Below is a small trained network, with its code and all its weights. Each question gives an input and a class and asks what happens when units are switched off, that is, made to give their printed mean instead of their output.

import numpy as np


def w(rows, s, z=0):
    codes = np.array(rows[::2]) - 128.0
    scale = np.full(codes.shape[1], s)
    scale[-1] = z or s
    return codes * scale


def norm(h):
    return h / np.sqrt((h * h).mean(-1, keepdims=True) + 1e-5)


def f(y):
    return np.maximum(y, 0)


def log_softmax(a):
    a = a - a.max(-1, keepdims=True)
    return a - np.log(np.exp(a).sum(-1, keepdims=True))


def net(x, mask):
    res = np.array(x, float).reshape(1, 6) / 4 @ E
    u = 0
    for l in range(3):
        y = f(norm(res) @ A[l][:, :-1].T + A[l][:, -1])
        res = res + np.where(mask[u : u + 7], y, B[l][:, -1]) @ B[l][:, :-1]
        u += 7
    return log_softmax(norm(res)[-1] @ U[:, :-1].T + U[:, -1])


A, B = {}, {}
E = w([
[230,96,120,132,124,56],'x0',
[138,73,75,163,141,62],'x1',
[113,59,173,181,220,85],'x2',
[105,88,209,109,66,67],'x3',
[88,148,206,192,57,186],'x4',
[153,48,155,89,140,255],'x5',
],0.0057)
A[0] = w([
[99,98,193,35,75,79,24],'L0N1',
[85,89,109,174,72,52,63],'L0N2',
[134,251,2,31,191,157,90],'L0N3',
[85,174,176,155,152,135,142],'L0N4',
[134,97,114,113,199,130,64],'L0N5',
[138,91,131,88,100,198,2],'L0N6',
[85,170,187,147,192,148,49],'L0N7',
],0.0074,0.0032)
B[0] = w([
[145,100,209,44,11,41,163],'L0N1',
[35,124,157,175,105,217,170],'L0N2',
[58,104,41,224,15,159,254],'L0N3',
[137,225,95,100,179,69,173],'L0N4',
[91,54,139,149,142,119,160],'L0N5',
[189,199,186,76,217,196,162],'L0N6',
[204,253,177,124,145,70,158],'L0N7',
],0.0054,0.0059)
A[1] = w([
[207,74,101,119,216,91,148],'L1N1',
[55,103,174,186,125,140,69],'L1N2',
[199,150,127,84,246,93,47],'L1N3',
[110,50,83,138,254,49,80],'L1N4',
[145,160,19,123,136,4,157],'L1N5',
[162,23,113,176,180,84,4],'L1N6',
[113,171,155,119,76,171,87],'L1N7',
],0.0072,0.0026)
B[1] = w([
[60,2,64,113,139,141,193],'L1N1',
[175,127,83,185,136,67,175],'L1N2',
[100,120,150,182,166,148,158],'L1N3',
[30,82,184,105,100,224,215],'L1N4',
[177,108,160,151,110,227,253],'L1N5',
[44,92,190,194,169,162,185],'L1N6',
[178,61,128,183,228,112,194],'L1N7',
],0.0072,0.0048)
A[2] = w([
[122,141,152,253,149,109,108],'L2N1',
[100,174,135,119,171,211,158],'L2N2',
[103,206,154,88,80,171,252],'L2N3',
[176,98,113,69,143,237,122],'L2N4',
[194,73,231,86,59,28,160],'L2N5',
[132,202,196,184,169,88,148],'L2N6',
[227,164,123,121,110,194,140],'L2N7',
],0.0071,0.004)
B[2] = w([
[57,105,80,143,135,37,231],'L2N1',
[147,211,154,2,212,130,236],'L2N2',
[150,87,100,74,175,166,254],'L2N3',
[240,185,237,164,165,70,238],'L2N4',
[63,153,138,43,18,137,237],'L2N5',
[154,164,96,94,132,37,206],'L2N6',
[200,79,157,189,150,96,213],'L2N7',
],0.0074,0.0046)
U = w([
[253,85,68,207,58,147,126],'0',
[254,146,179,105,199,180,85],'1',
[133,220,112,117,191,76,141],'2',
[51,152,2,168,108,191,10],'3',
[61,124,101,186,110,20,44],'4',
[40,20,146,155,179,183,222],'5',
[109,110,170,34,19,108,249],'6',
],0.015,0.0013)

Each question gives the input, the list of numbers given to net, and the class t.
The units are the neurons (one row each of A and B). Each row of codes is followed by its name. A weight is (code - 128) times the scale printed after its matrix; where a second scale follows, it is the last column's (A, B and U).
mask holds one flag per neuron, layer by layer. A switched-off neuron (its flag False) gives its mean, the last column of its row in B, instead of its output. The means were averaged over made-up inputs and are rounded, as every weight is.
A unit's drop is (log p(t) with every unit on - log p(t) with that unit switched off) / (log p(t) with every unit on - log p(t) with every unit switched off).
The circuit of an input: a set's keep is (log p(t) with only the set's units on - log p(t) with every unit switched off) / (log p(t) with every unit on - log p(t) with every unit switched off). Starting from the 12 units with the biggest drops (on a tie, the unit counted first), units are removed one at a time, each time the one whose removal leaves the highest keep (on an exact tie, the one counted first), for as long as the keep stays at least 0.8.
units of the circuit, in order: the units of the circuit, biggest drop first
unit that matters most: the unit with the biggest drop
top k neurons: the k neurons with the biggest drops, biggest first
top k neurons in layer l: the k neurons of layer l with the biggest drops, biggest first
drop when u is switched off: that unit's drop, to one decimal
input [-2,1,5,-2,8,4], class 4: units of the circuit, in order => L2N1, L1N2, L1N5, L1N4
input [4,-7,2,-6,-7,-1], class 0: units of the circuit, in order => L0N3, L1N5
input [-1,-4,-1,-3,2,-2], class 2: top 2 neurons in layer 0 => L0N4, L0N7
input [-3,0,8,6,-8,-8], class 5: unit that matters most => L1N4
input [-2,6,3,7,1,3], class 6: units of the circuit, in order => L0N1, L2N5
input [-2,8,-2,-4,2,3], class 3: top 3 neurons in layer 2 => L2N7, L2N3, L2N6
input [4,-2,-7,-1,7,-7], class 0: top 3 neurons => L2N2, L1N6, L2N7
input [-2,2,5,-3,7,0], class 4: units of the circuit, in order => L2N1, L1N2
input [-4,-6,0,-2,3,1], class 2: top 2 neurons in layer 2 => L2N6, L2N2
input [4,2,-8,-8,-5,-8], class 0: top 2 neurons => L1N5, L2N7
input [1,3,1,-7,1,8], class 1: top 2 neurons => L2N4, L0N6
input [4,-6,-6,-3,-6,-3], class 0: top 2 neurons => L0N3, L1N5
input [-6,-6,8,7,-3,6], class 6: top 2 neurons => L0N1, L2N5
input [-4,6,2,6,4,1], class 4: unit that matters most => L1N2
input [2,6,-4,6,1,-5], class 6: top 3 neurons => L2N5, L0N3, L0N1
input [-5,0,4,7,7,5], class 6: top 2 neurons => L2N5, L0N3
input [8,-2,7,5,4,3], class 6: top 3 neurons in layer 0 => L0N1, L0N3, L0N5
input [-7,-1,4,3,-4,8], class 1: drop when L2N4 is switched off => 0.1
input [-1,4,3,2,5,5], class 4: top 2 neurons in layer 1 => L1N2, L1N4
input [1,-7,8,0,1,-1], class 2: unit that matters most => L0N7
input [6,8,-3,2,0,2], class 5: drop when L1N6 is switched off => 0.2
input [1,-2,-1,-7,-7,0], class 0: drop when L0N3 is switched off => 1.4
input [-3,-5,3,7,6,6], class 6: drop when L2N6 is switched off => 0.0
input [3,0,-1,2,-4,-4], class 0: top 2 neurons in layer 2 => L2N2, L2N7
input [5,-3,-7,-6,0,-7], class 0: top 2 neurons => L1N5, L2N7
input [-4,7,-3,4,-4,7], class 1: top 2 neurons => L0N6, L2N4
input [0,5,-6,0,-5,-4], class 0: units of the circuit, in order => L1N5
